Below is a small trained network, with its code and all its weights. Each question gives an input and a class and asks what happens when units are switched off, that is, made to give their printed mean instead of their output.

import numpy as np


def w(rows, s, z=0):
    codes = np.array(rows[::2]) - 128.0
    scale = np.full(codes.shape[1], s)
    scale[-1] = z or s
    return codes * scale


def norm(h):
    return h / np.sqrt((h * h).mean(-1, keepdims=True) + 1e-5)


def f(y):
    return y / 2 * (1 + np.tanh(0.7978845608 * (y + 0.044715 * y**3)))


def log_softmax(a):
    a = a - a.max(-1, keepdims=True)
    return a - np.log(np.exp(a).sum(-1, keepdims=True))


def net(x, mask):
    res = np.array(x, float).reshape(1, 5) / 4 @ E
    u = 0
    for l in range(2):
        y = f(norm(res) @ A[l][:, :-1].T + A[l][:, -1])
        res = res + np.where(mask[u : u + 9], y, B[l][:, -1]) @ B[l][:, :-1]
        u += 9
    return log_softmax(norm(res)[-1] @ U[:, :-1].T + U[:, -1])


A, B = {}, {}
E = w([
[144,92,166,128,157,123,253,23,170],'x0',
[128,129,128,128,127,128,128,128,127],'x1',
[240,131,197,42,32,69,109,114,91],'x2',
[129,126,128,128,128,128,127,128,129],'x3',
[138,79,213,236,178,43,56,66,183],'x4',
],0.012)
A[0] = w([
[129,144,113,92,116,155,250,88,119,86],'0.n0',
[113,144,115,155,137,183,137,145,109,73],'0.n1',
[96,137,132,115,101,141,125,122,113,73],'0.n2',
[196,146,136,24,57,131,91,155,96,123],'0.n3',
[151,154,109,116,106,165,144,138,129,25],'0.n4',
[56,139,41,159,153,184,137,176,123,56],'0.n5',
[110,153,68,85,95,160,11,229,105,2],'0.n6',
[133,129,146,183,132,104,30,127,127,107],'0.n7',
[106,149,37,16,99,188,176,223,93,12],'0.n8',
],0.026,0.0053)
B[0] = w([
[223,77,144,149,188,155,140,201,81,206],'0.n0',
[62,129,124,105,138,97,109,148,97,160],'0.n1',
[123,133,138,139,126,143,124,124,143,135],'0.n2',
[61,168,117,77,136,41,159,138,121,221],'0.n3',
[112,94,158,119,108,141,103,88,176,151],'0.n4',
[100,172,129,58,119,22,168,132,123,220],'0.n5',
[251,65,159,150,225,157,186,223,79,230],'0.n6',
[119,147,105,147,81,199,62,60,163,199],'0.n7',
[94,168,114,182,59,207,42,22,201,252],'0.n8',
],0.03)
A[1] = w([
[88,134,161,76,96,94,156,155,108,54],'1.n0',
[71,93,34,148,159,123,197,103,134,59],'1.n1',
[67,157,134,83,115,1,180,113,111,6],'1.n2',
[83,124,107,120,86,206,134,121,121,99],'1.n3',
[93,116,160,50,89,71,165,113,118,29],'1.n4',
[7,150,114,99,134,24,195,160,147,57],'1.n5',
[202,59,163,173,185,149,228,187,119,42],'1.n6',
[97,214,153,92,183,63,135,116,174,156],'1.n7',
[98,193,99,76,116,71,168,121,112,1],'1.n8',
],0.022,0.0043)
B[1] = w([
[124,124,173,125,111,59,66,71,70,160],'1.n0',
[125,133,102,30,53,89,110,206,115,133],'1.n1',
[56,123,54,110,120,60,182,144,197,210],'1.n2',
[131,192,244,140,148,150,109,103,194,165],'1.n3',
[92,193,105,124,159,103,171,105,106,170],'1.n4',
[120,118,141,61,77,6,182,43,120,210],'1.n5',
[158,128,133,156,169,196,123,246,94,254],'1.n6',
[78,18,99,130,59,93,174,136,49,223],'1.n7',
[62,167,110,110,164,116,205,117,150,187],'1.n8',
],0.017,0.022)
U = w([
[102,141,133,180,56,195,39,12,202,121],'0',
[215,90,150,161,204,148,146,222,85,254],'1',
[44,122,96,79,95,6,183,101,109,12],'2',
],0.012,0.00079)

Each question gives the input, the list of numbers given to net, and the class t.
The units are the neurons (one row each of A and B). Each row of codes is followed by its name. A weight is (code - 128) times the scale printed after its matrix; where a second scale follows, it is the last column's (A, B and U).
mask holds one flag per neuron, layer by layer. A switched-off neuron (its flag False) gives its mean, the last column of its row in B, instead of its output. The means were averaged over made-up inputs and are rounded, as every weight is.
A unit's drop is (log p(t) with every unit on - log p(t) with that unit switched off) / (log p(t) with every unit on - log p(t) with every unit switched off).
The circuit of an input: a set's keep is (log p(t) with only the set's units on - log p(t) with every unit switched off) / (log p(t) with every unit on - log p(t) with every unit switched off). Starting from the 12 units with the biggest drops (on a tie, the unit counted first), units are removed one at a time, each time the one whose removal leaves the highest keep (on an exact tie, the one counted first), for as long as the keep stays at least 0.8.
units of the circuit, in order: the units of the circuit, biggest drop first
top k neurons: the k neurons with the biggest drops, biggest first
k most important neurons of layer l: the k neurons of layer l with the biggest drops, biggest first
drop of u: that unit's drop, to one decimal
input [-3,5,2,2,-8], class 0: units of the circuit, in order -> [0.n8]
input [5,-5,-5,0,-5], class 0: 2 most important neurons of layer 1 -> [1.n6 1.n5]
input [-8,-5,-8,-5,3], class 1: 2 most important neurons of layer 0 -> [0.n6 0.n3]
input [3,-3,-4,5,-4], class 0: 2 most important neurons of layer 0 -> [0.n8 0.n6]
input [-8,-1,-5,6,-7], class 1: top 2 neurons -> [0.n6 0.n7]
input [0,3,-1,5,-1], class 0: top 2 neurons -> [0.n8 0.n3]
input [-5,4,-7,8,-8], class 0: top 2 neurons -> [0.n8 0.n3]
input [6,-1,6,5,-7], class 0: top 3 neurons -> [0.n8 0.n6 0.n5]
input [7,-2,-6,7,-2], class 1: top 2 neurons -> [0.n0 0.n3]
input [1,7,4,-3,5], class 0: top 2 neurons -> [0.n6 0.n5]
input [5,6,-4,-3,0], class 1: top 2 neurons -> [0.n0 0.n3]
input [-5,7,-4,1,-3], class 1: top 2 neurons -> [0.n6 0.n3]
input [-1,-4,-6,0,-6], class 0: 2 most important neurons of layer 0 -> [0.n8 0.n3]
input [-8,-3,2,-6,3], class 1: top neuron -> [0.n6]
input [-8,8,4,-2,5], class 1: top 2 neurons -> [0.n6 0.n8]
input [7,-4,2,0,8], class 0: drop of 0.n0 -> 1.3
input [-1,3,-3,0,-7], class 0: drop of 0.n8 -> 1.3
input [7,-7,-3,-1,-3], class 1: drop of 0.n0 -> 1.6
